[100 = 0]
[ 86  93  95 101 110 101  95 111 108  93  91 103  96 102 106 114 109  98
  83 107 107  57 110 116  92 113  85  88 106 114 108 102 109 102 103  91
  96  99 105 108  92  93  84 117 137 109  79  83 106 112  82  83 103 118
 137  88  92 111 105 111 114 113 111  98 119 102  98  84 109 102 115]	14
[ 87 131 119 104  86 100  89  90  82 119  94 119 104  89 113  86  90  83
 104 105 106  73  98 132  84  86 119 118 115 112 102  98  96 100 120 101
 115 121 113 105  94 127 104 102  87  65 111 130  81  89 135 117  88  95
  88  89 106 119 131 102  92  44 102  98  97  90  98  79  84 108  57]	1
[ 81  99 101 129  93 105  90  70  97 109 100 114 103  90  93  91 107  95
  99  94 102  73  99 129  93  96 103  93  99 115 100 101 104  93 109  89
 112  89 108  85  96  99  89 111 103  96  94 106 104 107 125 102 104 128
  90  80  93 115 111 108  97  74 105 101  90 103 100  88 105 107 123]	10
[ 80 101 112 110  81 108  92  79  97 112  95 120  96  95 109  96  80  81
 103 105 106  88  95 126  83  78 114 109  76 115  99 100 101  97 100  94
 102 112 121 105 102 115  88  99 111  92 106 123 105  99 150 116  90  97
  95  88  97 127 115  94  78  68 108  92  91 107  99  95  98 114  76]	9
[ 90  93 104 110  89 107  88  79 100 113  94 107 103  90  95  99  96  92
 103 104 109  74  85 124  92  82 104  99  99 115  99 102 118 100 105  95
 102  96 115  84  99 101  84 106 107 114  94 105 102 102 120 107 112 112
 110  87 100 118 106 109  91  77 108 101  92  89 113  97 111 111 104]	10
[ 97  80 110 110  92 100  90  84 101 107 102 114 108 104  94  98  97  99
 108 107 108 108  82 111  93  80 101  94  98 110  90 104 117  92 103 103
 104  96 115  84 101 105  95  95  79 105  99 100  98 107 114 106 108 107
 115  98 110 109 100 108  93  78 103 106  91  89 109 101  96  88  87]	11
[ 90  81 100  92 105 106  97  86 115  92  96 102  94 100 105 114  92 100
  93 109 107  80  99 106  93 105  88  92  99 109 100 103 115  97  97  82
  92  95 116 105 102  87  79 104 131 123  86  93 119 109  95  94 103 114
 114  84  92 118  99 103 101 108 116 103 113 112 106 107 114  97 126]	19
[100 111 100 101 108  98  98  86 108  99 104 118 101  96 109 110 103  90
  96 105 100  84 108 110  88 109  88 106 103 112 107  99  85  96  98  98
 106  91  96 125  92 111  97 101 113 103 110  96  99 115 101  95  81 121
  91  90 101 104 108 104 107  96 105 105 112 109  85  89 103  95 109]	13
[ 70 122 109 123  94 103  94  71  82 117  90 114  96  88 107  90 117  94
  91  96 101  41 106 140  84 103 109 107  91 124 106  98 102 102 116  96
 107 114  95  95  84 109  93 125 116  71  98  98  94 104 112 105 111 119
  85  77  96 105 127 113 115  60 100  96 102 101  89  65  93 124 105]	5
[ 87 102 106 120  93 103  95  65  99 115 116 128  98  99  92  85 103  85
 110  89  98 111 110 134  84  98 111 103  95  99 102  98  61  82  94 105
 106  80 102 113  94 113 100  95  69  91 132 106 104 105 141 103 140 117
  81  91 100  97  92  91  91  82  97  99  81 114  81  92  81 100  94]	12
[ 82  80  95 130 104 103 104  44  97 110 115 118  89 108  82  87 122 107
  94  82  97  96 120 133  97 120 100  80 108 106  89  98  72  82  98  95
  96  62  92  90  86  95  94 111  92  88 111  64 121 124 119  95 100 134
  84  89  90  91  84 101 120 107  99 100  79 122  68  69  92  91 127]	16
[ 91 113 107  97  94 104  89  94 102 109  91 107 101  93 111 104  90  91
 100 106 110  81  91 107  85  89  99 103  93 114  98 103 124 100 109  97
 104 109 115 101 101 106  87 102 112 101 100 100  97  92 105 107  94 109
 106  94  99 129 119 106  90 108 110 103 112  94 118 101 105 106  85]	10
[ 90  97 109 104 101 101 104  59 105 109 119 122  85 108 106  98  93  87
 104  93  97 111 120 122  90 103 109 102  87 104  98  97  63  79  81 101
  99  85 114 122  98 107  90  91  84  93 122 101 118 106 147 111  93 100
  82  96 100 103  87  75  89  90 101  94  88 126  85  89  83  90  71]	16
[ 68 121 109 146  80 105  85  62  72 136 105 126 107  79  77  56 116  77
 113  75  97  74  96 157  91  96 141 109  86 106  94  99  73  90 131 116
 118  88  86  72  86 127 111 114  56  52 128 108  77 104 142 116 121 123
  67  84  98  97 127 110 104  35  88  93  69  85  83  66  77 113  85]	0
[ 95  99 115 100  94 102  91  90 101 107  94 110 103  98 105 105  98  89
  94 108 109  73  88 111  88  88  99 102  90 113 103 101 118 101 105  91
 103 106 111 103 101 106  89 106 112  99  95 110  94 101 111 104  96 104
 103  93 101 120 115 106 100  44 108 105 100  94 109  97 104 107  93]	9
[ 93 102 113  87  95 102 101  88 107  99 101 117  89  97 129 117  68  75
  98 118 106  89 106 110  79  81  96 113  78 111 111  97 101  94  83  85
  96 119 131 142 102 105  81  97 127 102 102 149 114  91 137 112  71  87
 104  88  97 129 102  85  78  74 115  94 117 127 111  97 104 109  72]	15
[ 83 104 108 100  90 105  91  90 102 108  92 108  97  95 107 101  85  90
 100 109 110  82  89 103  92  66 109 101  82 110  99 102 116  98 104  86
 102 116 118 108 100 107  90 102 107  95  95 116  99  93 125 110  98  92
 109  83  99 125 117 103  89  78 111  98 106 100 120  96 102 111  61]	10
[ 87  96 116  94  79 104  88  92  94 120  91 105  99 103 104  97  65  83
 109 124 119  98  71 103  93  53 115 106  81 114  94 102 147 101 103  94
 102 120 135  93 108 107  84  94  86  83  95 128  94  85 156 132 100  75
 128  92 108 138 117 104  80  44 106 103  97  82 135 100 100 112  47]	6
[110  86 108  87  94 102 106  65 118  99 123 129  89 112 109 107  69  80
 111 100  98 132 105 100  84  85  96 101  86  98  99  97  59  75  69  94
  93  85 124 152 108 101  92  79  78 118 126 120 124 103 157 111  83  94
  97 102  99 110  70  74  74  95 109  99  98 131  94  83  96  84  77]	20
[ 84  76  98 114  99 109  96  69 114  98 108 111 101  95  89 103 104  98
  96  95 102  88  96 116  95 111  91  86 100 109  96 103  98  89  98  89
  95  82 103  99  99  91  89 104 109 117 100  94 118 117 103  94 101 133
  97  79  88 112  88 102  97 110 114  99  92 108  97 101 108  94 151]	19
[ 98  92 108  96  91 103  90 107 107 107  89 103 102 104 106 105  81  93
 101 118 115  95  81  90  93  67 101  98  92 113  98 103 137 103 100  97
 100 117 128  84 101 101  83  94 100 103  90 110  98  98 122 109 101  89
 123  96 109 126 109 106  87  72 111  98 109  81 125 106 111 102  65]	10
[ 81  82  98 125 101 104 102  52  94 112 109 116  89 101  90  89 109  97
  98  86 100  90 112 143  97 110 105  89  97 105  93  99  79  84  94  95
  97  86  99  98  92  96  89 110  94  90 104  76 114 111 122 103 105 121
  84  85  92 100  97  94 106  97 102  96  78 113  84  88  92 100 122]	14
[ 85  83 106  95  87 111  87  92 101 110  88  99 104  96  99 105  83  89
 100 115 114  85  67 105  90  68 104  91  82 117  95 105 158 104 117  86
  98 113 131  84 108  93  75 103 119 107  78 119 104  93 115 110 112 100
 125  84  98 135 121 110  82  74 116 100 103  80 133  97 117 109 102]	10
[ 70 103  92 114 117 104  89  74  94  96  81  93  90  87 102 109 134 117
  68  94 107  10 122 129  92 129  82  88 121 124 116 101 115 109 122  82
  96  96  78  89  74  88  88 140 168  90  86  57 106 109  34  86 101 136
  90  64  79  95 129 124 137 112 113  99 128 105  86  69 112 118 140]	11
[104 128 123  83  86  99  97  90 100 110 115 131  94  96 128  95  67  61
 116 103  99 122 108 130  72  79 125 128  64  96 104  95  69  83 100 101
 110 119 125 159 105 128 107  78  73  79 139 146  95  78 171 123  62  73
  85 100 107 111 106  74  61  58 102  92 102 118 100  99  81 108  16]	9
[ 82  88 101 103 102 106  97  65 103 106  96 107  88  96 109 110  95  92
  88 102 105  71 110 125  85  96  96  95  92 111 103 100  98  94 101  88
  95 103 111 116  94  91  81 119 137 103 100  97 119 102 110 101  92 106
 100  81  89 116 108  98 103 104 112  93 108 115 101  80 106 111  92]	15
[ 91 112 119  98  87 101  90  98 104 107 104 123 106  97 108  98  76  76
 115 108 109 119  87 110  83  72 113 117  78 102  96 100  95  92 108 109
 111 109 120 126 107 118  95  74  77  98 111 130  95 100 140 106  80  95
 101 103 105 125 107  94  75  64 108 102 102  95 108 104  94 101  57]	9
[ 82 129 114  94  91 102  88 103  97 102  82 107 101  80 128 107  85  75
  93 111 107  54  98 122  79  86 105 117  76 118 114 100 116 110 121  88
 108 127 111 125  96 114  90 111 130  87  97 146  87  86 109 111  70  97
  96  82  92 133 134 100  87  72 112  97 127  98 115  97  98 128  66]	6
[ 86  98 112 104  85 103  88  71  93 116 101 117  95 102 102  90  85  85
 105 100 107 100  94 127  91  74 119 102  79 106  96 100  95  90 103  92
 106 103 124  99 101 105  89 103  88  87 106 120 101  96 159 118 100  93
 103 104 103 122 110  96  85  56 105  95  91  99 110  96  94 106  78]	9

[105  96  99 103  97 110  98  99  96  90  85  88  95 118 134  97 114 104
 101  98  95 102  73 117 100 111  94 104]	12
[101 105 103  84 101  99  99 105 104 112 113  97 100  97  86 105  78  94
 100 102  96 100 102  99  99  96 106  96]	10
[105  99 103  89 102  99  99 101  98  96  93 107 100 106 102 100 114 102
 100 103 105  98 111 105  93  99 102 101]	6
[102  90 100 114  84  97  99 108 103 100  80  93  94  91 137  97 122 102
 104  98  97 108  90  90  99 103 110 108]	10
[ 96 100  98  77  83 109  99 113 100  99 106  99 101 113 101 101  88  95
  94 100  97  93 127  93  99 116 102  99]	12
[ 70 104 100  92 104 107  95 101 100 105 111  93 101  96 101  98  63  94
 109 101 106  96 106  97  97 110 100 103]	13
[ 75  95  94  79  89 109  96 103 100  99  70  96  95 107 115  94 105 106
 105 101 105  97 114 105  95 108 104 103]	11
[109 101 104  91  92  98 102 112 102 100 105  94 100 113 107 103 107  99
  97 103  92 103  96 100  97 107 100 102]	8
[141  90  98 104 102  82 102 115 101 103  86 118 102  95 132  90 133 101
 105  97  85 113  90 112  92 101 100 104]	12
[ 71 100  99  71  93 105  97 101 103 106  93  99  99 101  93 101  89 101
 100 105 104  92 126  91  97 101 106 101]	8
[ 87 104 102  76  89 109  98 115 100  98 117  86  99 114 110 103 110 102
  94 105  97  87 108 100  99 105  97 104]	9
[ 83  98  99  67  98 113  95  92 101 103  89  87  95 112 118 100  91 101
  99 102  97  89  93 111 100 100 102  99]	9
[ 69  98  99  97 104  92  96 114 102 111  97 111 106  81 110  87  52  90
 126 101 108 111 126  92  86 122 105 110]	17
[ 77 100  97 108 109 100 101  85 100  98  83  96 100 100 104  95  97 108
 106 101 103 102  87 107 102  94  93 102]	9
[147  93  98  72  97  95 101  97 101 100  94 106  97 113 125 101 170 109
  80  99  79  87  83 121 104  76  97  94]	5
[ 66  98  98  55  98 104  93 111 103 114  96 100 101  95 119  91  70  95
 113 104 100  92 127 101  90 111 105 106]	14
[ 78 108  88  99  77 105  94 136  97 101 108  91  94  91  74  96 123 109
 105 101 111  88 150  91  94 106 104 109]	16
[ 87 105 100  95  77 102 101 135  99  94 110  90 100 113 103 102 133 103
  98 106 100  95 130  87  93 117  98 111]	10
[ 72  97  97  99  78 119 102  92  98  80  58  79  89 132 103 106 125 113
  90 103 111 102 102  98 105 110 100 101]	4
[123  97 102  97  96  85 102 114 105 109  90 108 100  96 106  97  99  96
 105 100  89 116  96 105  92 104 108 103]	11
[ 79 102 100  90  83 114 103  92 101  92  81  86  93 119  83 110 113 108
  87 104 107  96 108  92 106  97 103  97]	3
[ 78  98  96  96  92 108  98  99 100  94 100  95 104 104 114  97  96 105
  97 100 102  95 121  90 104 101  97 102]	10
[133  99 101 116  94 102 104  98  99  90  86  89  93 120 107 106 126 105
  90  97  90 109  67 113 105  99  98  97]	7
[135 106 103 104 110  91 106 108 103 108 113 103  99 103  66 108  82  92
  99  99  88 109  72 108  97 101 104  94]	14
[ 93 107  99  61  87 105 102 101 101 112  93 103  96 111  73 100  79  86
  98 103  93 109 121 121 100 112  93  97]	4
[103  93  98 115 101  91 102  92 101  99  70 113 100  94 105  95  96 100
 106  97 103 116  98 101  97 102 104 100]	10
[125  94  97  96  92 106 102  93  97  88  83  95  95 120 124 101 154 111
  88  99  92  94  81 114 106  92  95  97]	5
[ 79  88 102 103  81 107  92  94 103 101  77  80  90  86 164  94 138 107
 102 101 104  98  94  94 105  86 106 112]	2
[103  98 101 124 114  87  97 115  99 108 107 112 107  79 121  87  55  88
 126  96  98 118  90 106  88 123 100 109]	20
[124 102  99 122  90  83 108 109 107 105  94 105 106  96  87  99  89 100
  96  99  91 132 112  97 103  96 100 102]	3
[102 102 100  78  86 103  99 118 103 105  93  87  94 112 104 102 103 102
  98 103  92 101 100 107  95 106 106 103]	10
[104  82 113  28 103 111 101  68 109 103  43  84  94 151 178 102  74  94
  93 106  72 110  39 131  98 111 105  95]	0
[ 89  97  95  81  78 110 101 119 101 102  93 102  91 109  96 100  80  83
 103  96  90  97 106  96  97 139 105 100]	20
[ 39  95  96  84  90  98  97 113 103 105  72 111 104  89 106  87  69  99
 121 105 118 106 156  79  85 124 108 112]	12
[110  91 100  99 109  96 101  78 103 104  66 110  97  98 111  95  82  97
 105  97  98 117  78 111  99  96 106  95]	9
[ 85 106  97  89  84 106  97 126  99  99 109  88  97 106  95 100 118 105
  99 103 101  88 125  96  97 109 100 107]	12
[ 77  92  98  58  86 103  95 114 104 107  68  97  96 112 134  90  96 101
 110 104  95 103 116 110  88 117 108 109]	12
[126  94 110  65  75  98  96 118 104 110  70  96  87 107 126 101 129  96
 100 106  93 113 105 118  89 101 115 106]	0
[132  91  99  64 113  85  94 111 101 117 116 120 106  85 144  87 121  96
 106  99  79  88  96 121  92  92  98 102]	14
[130  97 101  86  99  94 101 103 102 105  99 105  98 101 108 102 126 103
  91 100  88  97  93 108 101  88 102  97]	7
[ 83  93  95  65  99 113  93  83 102 105  63  94  92 107 119  94  84 102
 103  99 100  97  93 115  99  98 107  98]	11
[158  93 100  90 100  71 106 113 106 114  98 126 103  87 108  97 143 101
  94  99  79 110 103 106  94  84 107  97]	7
[132  96 100 101  92  86 105 108 103 103  86 110  99 100  98 101 127 103
  95 100  91 112  99 102  97  93 105  99]	7
[ 97  97  90  96 105 103  94  84 102 111  70 103  91  82  84  93  78 100
 108  94 105 105 100 113 100  88 112  96]	15
[111  99  99 103 101  93 105 108 101 103  79 108  93 105  83  99  97  93
 111  99  95 110  81 109  90 121 105  99]	17
[ 76  93  97  93  92 108  97  97 104 102  77  80  92 104 138  96 106 106
 104 100  95  97  79 101 103 103 104 106]	13
[ 68  93  99  91 113 113  93  83 103 106  65  68  79 106 146  99 112 108
 114 101  94  79  23 118  98  99 107 104]	20
[115  99 100  96 106  93 103 109 102  95  90 103 108 120  98 101  96 112
  96 103  99 109 108 102  92  99 104 100]	9
[ 67  98  97  67  91 115  95  93 102 104  86  82  93 109 124  97  96 101
 100 103  98  91  98 110 104 102  98 103]	8
[ 80  97  94  89 110 111  94  75  98 102  89 101  97  90  99  95  82 101
 103  97 109  89 101 107 104  89 101  95]	11
[ 61  99  91  96 109  97 105  89  96  90  59 115 105 114  88  88  98 110
 110 104 113 112 122 111  92 112  89 103]	9
[119  99 103 112  95  88 105 112 102 100  93 104 101 104 105 101 108  99
 100 101  93 115  97  96  96 107 102 102]	8
[142  97 101 116  94  88 107 109 103  99  82 106  97 107 103 101 128 103
  96  98  89 119  83 106  98  99 104 100]	8
[118  87 113  73 116 101 104  62 106 101  72 101 101 126 148 104  70  91
  94 101  80 109  39 119 103 100  99  91]	1
[ 82  95  97  82  90 107  98 105 100  97  80  95  97 110 120  96 109 105
 101 102 102  97 111 102  97 110 101 104]	9
[100  99 101  64  83 106  98 113 103 101  89  94  99 120 111 101  97 101
  94 103  94 102 122 105  95 111 105 101]	7
[ 83  99  94  74  94 104 102 106 104  97  77  93 102 126 104  97  84 109
  98 103  96 105 113 107  95 113 100 102]	12
[ 88  96 100  99  86 104  97 101 101 103  92  94  94  93 123  97 112  96
 102  99 101  99 103  98 103 101 101 105]	7
[ 65 107  89  89  74 110  93 139  97  99 104  87  94  99  86  95 128 111
 104 103 112  84 155  91  94 110 102 111]	16
[ 81  99 100  72  84 113  99 102 103  99  76  82  91 122 104 104  97 104
  95 104 100  99  99 104  99 107 105 101]	7
[ 87  95  99  97 101 105  97  98 101  99  87  88  96 102 128  98 108 106
 104 101 100  92  81 101  99  98 104 103]	12
[ 84  92 108  52 102 117  98  80 102  97  86  87 100 134 152 102  91  98
  93 105  88  91  71 113 101 108  95  98]	3
[ 90 100  96 101  93 101  99 109  99  98  95 100  99  96  98  96 108 104
 103 100 106  98 118  96  97 101 101 104]	11
[ 93  95  93  83 115 109  92  66 101 110  74 102  92  85  91  94  64  99
 106  94 104  98  81 119 105  82 108  91]	13
[ 50 100  98  64  84 110  98  99 103 103  85  97  98 101  88 101  96 105
  97 107 112  88 147  83  98  99 107 101]	5
[110  99 102 122  94  93 103 117 103 101  72  94  95 108 107  98  78  96
 113  99  96 133  81 105  91 125 108 107]	13
[ 78  93 104  61  95 113  98  91 101  97  84  89  99 126 140 100 100 101
  96 105  94  90  90 108  99 109  97 101]	6
[ 99  98  99  86  95 105  99 109 100  95  98  99 103 113 106 100  96 105
  97 101  99  94 113  96  96 109 103 100]	12
[ 78  96  98  78  91 114  94  97 102 106  92  77  87 104 136 101 103  98
 102 100  94  84  78 106 103 104 104 103]	14
[ 39 101  98  72  84 121  97  93 100  94  82  83  94 116  94 104  91 107
  95 106 115  86 128  88 102 105 103 101]	6
[100  94  99  57 108 116  87 104  96 104 102  84  97 117 171  87  92  96
 110  99  82  82  65 139  95 113  92 106]	18
[ 66  97  93  86  90 116  96 100  98  92 104  92 101 106 119  97  94 104
  98  98 103  82 119  89 104 111  97 102]	14
[ 90 101  90  92  96 105  93 102 101 110  81  99  91  85  77  94  90 104
 107  96 108 100 116 109  98  93 111  99]	16
[163  93 101 107 107  86 102 107 100 102  96 108  99 103 131  96 142 101
  94  96  77 107  64 123  99  93  97  99]	11
[120  96  98 114  97  88 103 105 103 104  75 108  97  93  89  97  96  99
 106  97  98 121  97 104  95 102 109 101]	11
[ 94 100 103  89  93  99 100  91 105 117  72  84  85  95 110  98 104  94
 105 102  91 117  70 123 104  94  99 104]	3
[ 72 101  98  80  77 116 104  87 102  88  79  87  92 120  73 114 139 116
  76 105 111  85 130  84 110  84 103  93]	0
[ 64  98  98  82  93 112  96 102 100  98  82  88  97 111 116  96  84 100
 106 103 105  98 108 101  95 115 101 106]	11
[ 87 101 104  66  93 112  98 107 100  99 108  84  99 120 119 104 105 100
  94 105  93  87  97 104 100 106  96 102]	8
[ 69 100 100  90  94 103  98 110 102 104  88  96  99 101 101  97  67  96
 112 103 106 106 117  93  93 115 106 106]	12
[147  93  99  80  92  97 103 100 101  97  84  99  94 118 122 102 161 109
  83  99  81  96  78 119 103  86  99  96]	5
[108  98 101  71  91 102  99 112 101  99  87 100 101 120 106 101 103 105
  95 104  97 101 119 105  91 107 106 101]	8
[ 92 102 100 101  83  99 102 127  99  92 108  96 102 110 105 100 130 104
  99 105 100  99 124  88  95 114  96 108]	9
[135  99 101 125  91 110 104  98  97  84  74  76  89 134 122 106 122 105
  91  96  88 116  44 125 105 111  97  99]	9
